Each row has a name. After each piece below comes the name of the row it's from, unless a question asks for something else. Each question is about the rows just above it. Places in a row count from 1.

[ 85 102 164 136 132 143 128 157 140 102 106 127 117 110 144 108 106 143
 127 169 183  43 106 141 161 127 115  85  77  60 170] -> (40)
[131 106 132  72 134 110 177  94 150  91 116 132 108 124  93  86 132 122
 123 109 139 126 153  96 111 128 145 103 130 149  85] -> (111)
[ 85 102 164 136 132 143 128 157 140 102 106 127 117 110 144 108 106 162
 127 169 183  43 106 141 161 127 115  85  77  60 148] -> (47)
Row and place of [103] in the named rows: : (111), 28
key -> tag
[161] -> q897
[117] -> q269
[162] -> q524
[121] -> q456
[110] -> q323
[122] -> q852
Look up the entry of (47) at place 18 in the table: : q524

[150 146 154 145 146 169  70] = (21)
[ 61 151  61  68 157 122  61] = (88)
[ 60 145 145 145 146 123 146] = (56)
Times [146] occurs in (56): : 2
How many times does (21) hold [146]? : 2
Which value appears more than once in (21)? : [146]
Count of [145] in (56): : 3
How many times does (88) hold [122]? : 1
Count of [61] in (88): : 3

[165 117 135  96 171 158 137 138 114 118  64 156 176 164 134 146 135 168
  85 131 102] : (165)
[144 120 131  80 120 158 107  66 136 140 143 113 139 122 135  81 176 118
 141  99 175] : (152)
[170 137 158 117 122 158 112 128 144 158 125 140 116 178 123 138 135 157
 119  85 114] : (113)
[131 125 110 141 116 158 126 129  67 108 168  43 172 115 121  89 136 158
 104 106 122] : (81)
[126 142 108 149 149 126 119 125 107  91 135  64 136 110 144 112 192 126
 126 153 120] : (155)
[125 150 148 146 165 158 154  76 112 168 116 163 127 115  98 109 105 150
 125 136 136] : (4)
[134 128 133  82 125 158 189 157 185 116 117 100 124 110 105  94 205 122
 118 158 166] : (9)
[167 165 129 136 128 158 178 166 200 138  76 155 141 133 136  91 100 110
 124 111 154] : (73)
The value that (9) holds more than once: : [158]
which: [126 142 108 149 149 126 119 125 107  91 135  64 136 110 144 112 192 126
 126 153 120] : (155)
Repeated in (73): : [136]

[151  97 132 119 117 150 137 142 136  95 152 110 105 152 107 112 159 135
 134 137 127] : (124)
[126 132 103  99  96 141 117 115 150 104 125  99 117 136 144 111 135  99
 116 141  99] : (30)
[ 67 144  75  89  98 154 170 145 187 101 131 136  97 137 221 140 147  90
 128 194 130] : (139)
[116 102 138 138 115 138 136 125 134 125 134 125 137 156 122 107 135 142
 114 138 129] : (44)
Which row holds [126 132 103  99  96 141 117 115 150 104 125  99 117 136 144 111 135  99
 116 141  99]? : (30)
Count of [99] in (30): : 4

[118  98 101 100 108  99 109  95  81 111] : (60)
[130 161 150 161 214 174 124  66 167 142] : (72)
[120  99 141 140 172 125  63  74 174 168] : (55)
[ 55 122 203  49 140  47  49 108 179 234] : (20)
[ 30  30 132  30 168 131  84 199  59 171] : (116)
Which value is in both (55) and (20)? : [140]
tags:
[235] -> q520
[234] -> q911
[47] -> q868
[126] -> q7
[48] -> q697
[131] -> q498
[130] -> q182
[125] -> q585
Look up the entry of (20) at place 6 in the table: : q868
The value that (72) holds more than once: : [161]
[118  98 101 100 108  99 109  95  81 111] is in which row? : (60)
How many times does (72) hold [161]? : 2
Repeated in (116): : [30]

[139 159 167 131 148  96 172 118 194 125 155 137 174  92 116 121 131 120
 146 195 131 116  68  99 128 121 226 116 102 175 152 162 130 125 112 139
 175 121 138] -> (83)
[114 102 122 117  76 111  60 115  70 145 115 104 102 141  82 187 143 110
 101 107 143 157 140 111 142 108  92 135 114 104 122  26 127 126 153 124
  74 136  74] -> (119)
[169  42 129  94 126 161 132 131 135 115 146 108  93 130 146 125 172 126
 141 148 140 106 153 179 115 166  59 153 186  58 153 201 121 138 128 123
 121 121 142] -> (137)
[169  42 129  94 126 161 132 131 135 115 146 108  93 130 146 125 172 126
 141 148 140 106 153 179 115 166  59 153 186  58 153 201 136 139 111 129
 178 128 139] -> (121)
[114 102 122 117  76 137 151 115  70 145 140 104 102 141  82 187 143 110
 101 107 143 157 140 111 142 108  92 135 114 104 122  26 127 126 153 124
  74 136  74] -> (159)
[ 77 204  71 192 138 129 157 127 102 131  79 170 137 142 146  90  96 118
  97  65 118 171 155 123 122 118 126 105 121 193  86 111 148  91 124 140
 141 104 129] -> (76)
[124  39 134  90 124 178 128 120 106 113 131 129  85 128 141 124 174 116
 140 168 139 105 158 172 115 151  55 160 182  61 108 179 125 116 132 139
 117 102 126] -> (181)
[158  58 142  78 109  98  90 111  56 122 109 149  86 135 119 161 146 116
 138 168 127 109 159 133 130 108  66 157 148  70 100  86 116 102 143 150
  90 104  98] -> (50)
[165  53 132  95 132 142 130 142 154 118 159  91 101 133 150 119 160 143
 144 130 136 106 148 178 118 172  69 147 179  57 164 208 117 161 126 110
 123 142 157] -> (186)
which: [114 102 122 117  76 111  60 115  70 145 115 104 102 141  82 187 143 110
 101 107 143 157 140 111 142 108  92 135 114 104 122  26 127 126 153 124
  74 136  74] : (119)
which: [139 159 167 131 148  96 172 118 194 125 155 137 174  92 116 121 131 120
 146 195 131 116  68  99 128 121 226 116 102 175 152 162 130 125 112 139
 175 121 138] : (83)
which: [158  58 142  78 109  98  90 111  56 122 109 149  86 135 119 161 146 116
 138 168 127 109 159 133 130 108  66 157 148  70 100  86 116 102 143 150
  90 104  98] : (50)
which: [114 102 122 117  76 137 151 115  70 145 140 104 102 141  82 187 143 110
 101 107 143 157 140 111 142 108  92 135 114 104 122  26 127 126 153 124
  74 136  74] : (159)
which: [169  42 129  94 126 161 132 131 135 115 146 108  93 130 146 125 172 126
 141 148 140 106 153 179 115 166  59 153 186  58 153 201 121 138 128 123
 121 121 142] : (137)
Row and place of [152] in the named rows: : (83), 31

[154  96 149 109 148] -> (145)
[ 91 176 181 121 211] -> (146)
[108 164 146 120 153] -> (130)
[124 107 118 121 142] -> (33)
[112 126 149 168 123] -> (6)
[169 157 189 166 168] -> (37)
[112 126 147 157 124] -> (31)
[ 91 176 167 167 122] -> (141)
Where in the named rows is [166]? : (37), 4
Times [121] occurs in (141): : 0
[147] is at row and place : (31), 3
Row and place of [118] in the named rows: : (33), 3
tags:
[96] -> q619
[164] -> q880
[126] -> q663
[97] -> q587
[123] -> q768
[106] -> q797
[127] -> q334
[157] -> q273
[107] -> q558
Look up the entry of (6) at place 2 in the table: : q663

[148 120 120 155 103 146  87 118  88 135 131 111 120 145 154  91  51 110
  33  86 134 120 155 130 125  51 104 115  51  47 151 162 171  51 140 120
  50]  (149)
[148 130  88 155 103 146  87 118  88 135 131  94 120 145 154  91  51 110
  33  86 134 206 155 130 125 131 104 115 122  47 151 162 171 104 140  65
 123]  (87)
[ 58 135 154  97 112 118 132 105 132 212 152 115 123 128 127  99  51 149
  33 198 118  53 122  98  93 162 160  89  85 180 146 105  89 145 119 117
 118]  (78)
[ 80 147  99 141  99 143  95 125  80 134 102 111 124 129 210  94  51  93
  33  88 140 192 168 112 123 135  96 100 130  64 140 182 163 116 127  85
 109]  (107)
[ 58 135  51  97 112 122 132 105 132 212 152 115 123 128 127  51  51  51
  33 198 118  53 146  97  89 122 128 122  91 186 130 106 122 116 116 108
 124]  (93)
Table of tags by key:
[122] -> q508
[51] -> q567
[149] -> q884
The tag of (93), keyed by place 18: : q567
[95] is at row and place : (107), 7
How many times does (93) hold [122]? : 4
Where do [148 130  88 155 103 146  87 118  88 135 131  94 120 145 154  91  51 110
  33  86 134 206 155 130 125 131 104 115 122  47 151 162 171 104 140  65
 123] appear? : (87)
Where do [ 58 135  51  97 112 122 132 105 132 212 152 115 123 128 127  51  51  51
  33 198 118  53 146  97  89 122 128 122  91 186 130 106 122 116 116 108
 124] appear? : (93)
Times [51] occurs in (149): : 4

[ 86 121  91 137 115 136 120 111 111 115 114 119  66  98 127] : (183)
[119 163 169 169 133 169 143 200 117 142 163 142 142 194 178] : (170)
[ 93 143 167 131  82  71 107 186 101 137 148  90 143 147  86] : (173)
[118 140 157 159 131 152 106 178 108 176 123 168 114 194 124] : (77)
[103 163 120 114 118 166 136 119 109 110 117 152 105 126 152] : (128)
[ 91 105 172 138 115 112 132 209  57 142 133 147 119 137  91] : (200)
[124  66 106 182 126  76 132  86 102  69 156  40  98  64 110] : (19)
[145 166 214 135 115 142 165 179 175 218 147 192 218 215 136] : (168)
[120  68 171 146 105  60  94 175  88 106 137  64 149 116  76] : (2)
[128 150  60 119 159 156  68 100  83 131  89 158  60 150 145] : (142)
[165 146 110 116 152 139  97 130 150 182  85 180 129 141 105] : (99)
How many times does (170) hold [142]? : 3
Row and place of [167] in the named rows: : (173), 3

[174 188 117 188  70 162  84 188 110 200  92  85 114 108  87  74 182 102
 177 164  70] = (79)
[ 59 120 161 100  70 147 159 124 178 156 182 174 160 160 163  79 163 162
 106 107 166] = (127)
[131 151 123 154 128 107 105 156 122  28 109  92 121  93  99 137  73  79
 154 142  90] = (36)
[192  83 102  80 191 109 162  99  84  99  74 178 110 165 170  88 122 148
  72  94 156] = (70)
[226 120  72 119 130 129 125 111  51 126  42 140  72 125 134 131 127 135
 125 136 144] = (126)
[192] is at row and place : (70), 1
key -> tag
[112] -> q662
[111] -> q279
[84] -> q869
[52] -> q529
[51] -> q139
The tag of (126), keyed by place 9: : q139

[117 120 154 100 161  80] : (136)
[111 169 118 176 156  98] : (122)
[204 180 175 123 127 110] : (100)
[108 171 172 100 167  83] : (103)
[147 105 187 153 114 131] : (132)
[113 105 187 153 114 110] : (158)
[111 169 118 149 114  56] : (35)
Table of tags by key:
[123] -> q343
[126] -> q293
[127] -> q564
[114] -> q341
Join (100) by its entry at place 5: : q564
Shared by (158) and (35): : [114]
Row and place of [167] in the named rows: : (103), 5
Row and place of [172] in the named rows: : (103), 3
The row with [108 171 172 100 167  83] is : (103)
[175] is at row and place : (100), 3

[159 114  45 164 102 108 143 138 152 102 160 118 102 179 121] : (46)
[107 134  83 163 106 145 143 139 134 172 156 136  94 116 146] : (61)
[100 149 114  96 157 108  85 156 121 142 121 154 145 141 135] : (48)
[159 114  45 164 105 145 143 138 152 141 160 118  44 179 121] : (138)
[125 141 157  89 137 128 122 156 153 145 162 120 101 177 123] : (24)
[100 149 108  96 157 108  85 122 153 142 121 154 145 141 109] : (53)
[159 114  45 164 105 145 143 138 152 141 160 118  44 179 121] is in which row? : (138)
key -> tag
[138] -> q960
[115] -> q821
[114] -> q972
[149] -> q657
[113] -> q425
[142] -> q103
[141] -> q134
[150] -> q141
Join (138) by its entry at place 2: : q972
The one value in (61) and (53): : [145]
Repeated in (61): : [134]
Repeated in (46): : [102]
which: [107 134  83 163 106 145 143 139 134 172 156 136  94 116 146] : (61)
Shared by (46) and (61): : [143]

[114 181  75  88 137 106 106 115  92]  (58)
[136 182  77  69 168 152  87  80 119]  (162)
[105 105 105  88 172 172 105 172 172]  (8)
[128 152 180 175  76  94 188 131 126]  (10)
[ 89 191 141 103  56  73  83 165  83]  (86)
[ 89 169 103  84 104  95  71  92  89]  (154)
[145 106  86  84 163 177 109 151 120]  (94)
[ 60 173 160 140  89 108 181 181 130]  (207)
[139  67 159 154 113  78 184 158 111]  (190)
[102 191 136 101  84  75 152 184  63]  (7)
[ 77 164 163 112 112  81 179  81  98]  (144)
Where in the named rows is [86]? : (94), 3
How many times does (154) hold [89]? : 2
Table of tags by key:
[100] -> q866
[103] -> q135
[101] -> q939
[136] -> q202
[102] -> q407
[137] -> q905
Join (7) by its entry at place 4: : q939
Which row holds [ 77 164 163 112 112  81 179  81  98]? : (144)
Shared by (162) and (10): : [152]
How many times does (8) hold [105]? : 4

[105  88  58  89] -> (42)
[ 76  77 181 145] -> (43)
[143 195 104 195] -> (11)
[103  98 198 169] -> (25)
[ 92 121  53  89] -> (104)
[189 151  74  74] -> (45)
[143 167 211 176] -> (5)
[107  69 166 167] -> (97)
[183 143  23  65] -> (187)
[ 92  76 144 187] -> (166)
[153 198  98  70] -> (153)
Which value is in both (42) and (104)? : [89]
Times [104] occurs in (11): : 1

[154  99 142 102 167 177 120 138  93 130 138 134 132 150 119 125 126 129
 139 151 123 159 126 138 127 109 143 149 122 121 115 159 138 147 164 110
  96 102  86 134 101 138 119 113 127 151 129 133  95 139  93 143 163 115] -> (176)
[147 110 128 118 159 168 120 131  97 124 126 140 147 154 130 115 110 126
 129 147 127 152 126 142 121 126 139 130 123 114 110 156 138 136 140 117
 112 105 105 128 112 144 133 120 120 150 134 145 109 134 101 135 153 118] -> (147)
[172  84  90  65 177 196 114 147  84 142 163 126  83 146  97 148 160 140
 171 160 111 182 121 131 143  65 146 188 121 141 125 166 133 171 219 103
  58  99  49 151  77 127  94 100 144 152 128 109  60 147  71 161 185 114] -> (91)
[127 125  96 163  91 156 122 111  95 108  95 155 215 168 161  84  58 109
  89 143 141 131 129 153 103 180 142  73 123  86  95 156 151 102  71 119
 156 101 151 110 140 159 168 138  96 156 141 183 146 125 127 112 133 124] -> (157)
[127 125  96 163 156 156 122 111  95 108  95 155 215 168 161  84  58 109
  89 143 141 131 129 153 103 180 142  73 123  86 116 164 134 155 186 106
  81 102  71 143  92 135 112 109 134 151 131 126  82 142  84 149 173 115] -> (63)
[154  99 141 106 166 160 118 134  92 131 135 134 133 152 124 122 122 127
 138 150 124 160 125 138 126 113 144 142 122 119 116 160 138 142 159 131
  99 105  90 137 102 139 123 115 128 150 131 136  98 139  94 140 163 119] -> (62)
[126 124 100 155 155 155 120 114  95 112 101 152 207 166 158  85  64 110
  92 140 141 131 132 153 103 173 143  79 124  90  98 155 149 106  77 121
 151 104 147 113 136 159 161 136  99 153 136 178 142 125 124 115 133 122] -> (129)
[129 124 100 156 156 130 122 116  96 113 101 149 207 166 155  87  65 111
  93 140 141 132 129 153 104 171 141  82 125  90 100 156 147 108  81 121
 149 104 147 112 137 156 161 138 102 153 137 175 141 125 124 114 133 122] -> (84)
which: [172  84  90  65 177 196 114 147  84 142 163 126  83 146  97 148 160 140
 171 160 111 182 121 131 143  65 146 188 121 141 125 166 133 171 219 103
  58  99  49 151  77 127  94 100 144 152 128 109  60 147  71 161 185 114] : (91)
tags:
[137] -> q84
[87] -> q856
[86] -> q350
[129] -> q94
[130] -> q460
[134] -> q605
[128] -> q673
[141] -> q810
Look up the entry of (176) at place 47 in the table: : q94
Times [130] occurs in (62): : 0
which: [126 124 100 155 155 155 120 114  95 112 101 152 207 166 158  85  64 110
  92 140 141 131 132 153 103 173 143  79 124  90  98 155 149 106  77 121
 151 104 147 113 136 159 161 136  99 153 136 178 142 125 124 115 133 122] : (129)

[ 79 208 123  90 134 196 129 121 108 145 157 156 143 135 174 123  76  90
 118 171 134 109 151  82 204  53 156  73 105 139 180 133 122 130 134 128
 120 115 158] -> (160)
[128 128 129 128 129 128 127 129 128 128 128 127 128 128 128 127 127 128
 128 128 128 130 128 129 128 128 128 128 129 128 128 128 129 128 128 128
 128 128 129] -> (161)
[ 79 210 126  91 134 199 155 121 108 145 155 157 142 136 174 124  75  91
 119 170 134 107 152  83 205  53 157  72 105 139 180 134 123 107 133 128
 120 115 158] -> (120)
[127 127 128 128 128 129 126 130 128 128 126 129 128 128 127 127 127 128
 127 127 128 128 126 128 128 128 128 129 127 128 128 128 128 128 130 128
 127 127 129] -> (3)
[128 108 138 169 117 160 117 122 151 141 127 143 154  97 116 110 149 127
 150 152  86 110 115 123 119 145 120 100 122 187 134 161 119 116 122 139
 147 139 168] -> (54)
[ 89  74 162  78 152  91 125 165 111 138 160 116 118 108  99  98 132 101
 164 151 142 139 129 168 157 123 119 108 142 145 164 103 160  93 130  95
 160 160 115] -> (185)
[128 107 137 169 117 162 117 123 152 140 126 142 154  97 115 110 151 127
 149 152  87 111 117 124 118 143 120 100 122 185 135 157 129 129 127 129
 127 129 129] -> (133)
[128 107 137 169 117 162 117 123 152 151 126 142 154  97 115 110 151 127
 149 128 127 111 117 124 118 140 120 100 122 185 135 127 118 115 122 138
 149 140 170] -> (108)
[127 128 128 128 123 128 128 127 127 127 129 128 128 128 129 129 127 128
 129 128 128 129 128 127 127 128 127 128 127 127 128 129 128 127 129 128
 127 128 128] -> (109)
Times [127] occurs in (108): : 3
[132] is at row and place : (185), 17
key -> tag
[140] -> q52
[128] -> q344
[107] -> q546
[108] -> q676
Look up the entry of (108) at place 2 in the table: : q546
which: [ 89  74 162  78 152  91 125 165 111 138 160 116 118 108  99  98 132 101
 164 151 142 139 129 168 157 123 119 108 142 145 164 103 160  93 130  95
 160 160 115] : (185)
Which row holds [ 79 210 126  91 134 199 155 121 108 145 155 157 142 136 174 124  75  91
 119 170 134 107 152  83 205  53 157  72 105 139 180 134 123 107 133 128
 120 115 158]? : (120)
which: [128 128 129 128 129 128 127 129 128 128 128 127 128 128 128 127 127 128
 128 128 128 130 128 129 128 128 128 128 129 128 128 128 129 128 128 128
 128 128 129] : (161)
The row with [127 127 128 128 128 129 126 130 128 128 126 129 128 128 127 127 127 128
 127 127 128 128 126 128 128 128 128 129 127 128 128 128 128 128 130 128
 127 127 129] is : (3)

[163 132 114 102  96 149 120  67 117 190 117 125] : (15)
[133 147 110 104  63 181 108  63 116 155 134 164] : (22)
[163 163 152 152  80 194 132  71 119 141 192 152] : (118)
[163  85  88 152 164 124 132  71 119 141 192 152] : (59)
[171 154 171 168 114 155 144  52 108 103  97 102] : (14)
[163 152  88 150  80 124 132 152 119 141 192 152] : (151)
[163  85  88 152  80 194 132 100  58 128  68  74] : (125)
which: [163 132 114 102  96 149 120  67 117 190 117 125] : (15)
How many times does (151) hold [152]? : 3
Times [152] occurs in (118): : 3
Where do [163  85  88 152  80 194 132 100  58 128  68  74] appear? : (125)

[180 164 148  78 130  96 146 134 137 102 163 130 124 176 133 131 115] = (17)
[127 116 141 124 131  96 128 119 119 122 136 130 153 121 141 142 129] = (51)
[127 114 137 103 154  84 128 172 118 122 120 170 124 139 160 233  99] = (65)
[127 123 128 124 133 123 128 131 126 123 129 130 124 133 133 131 123] = (18)
[127 129 128 124 132 122 128 131 130 122 129 130 124 132 130 131 121] = (112)
[134] is at row and place : (17), 8
which: [180 164 148  78 130  96 146 134 137 102 163 130 124 176 133 131 115] : (17)
Table of tags by key:
[123] -> q798
[99] -> q409
[121] -> q3
[129] -> q613
[124] -> q721
[100] -> q197
[131] -> q439
[115] -> q100
[114] -> q331
Join (18) by its entry at place 17: : q798

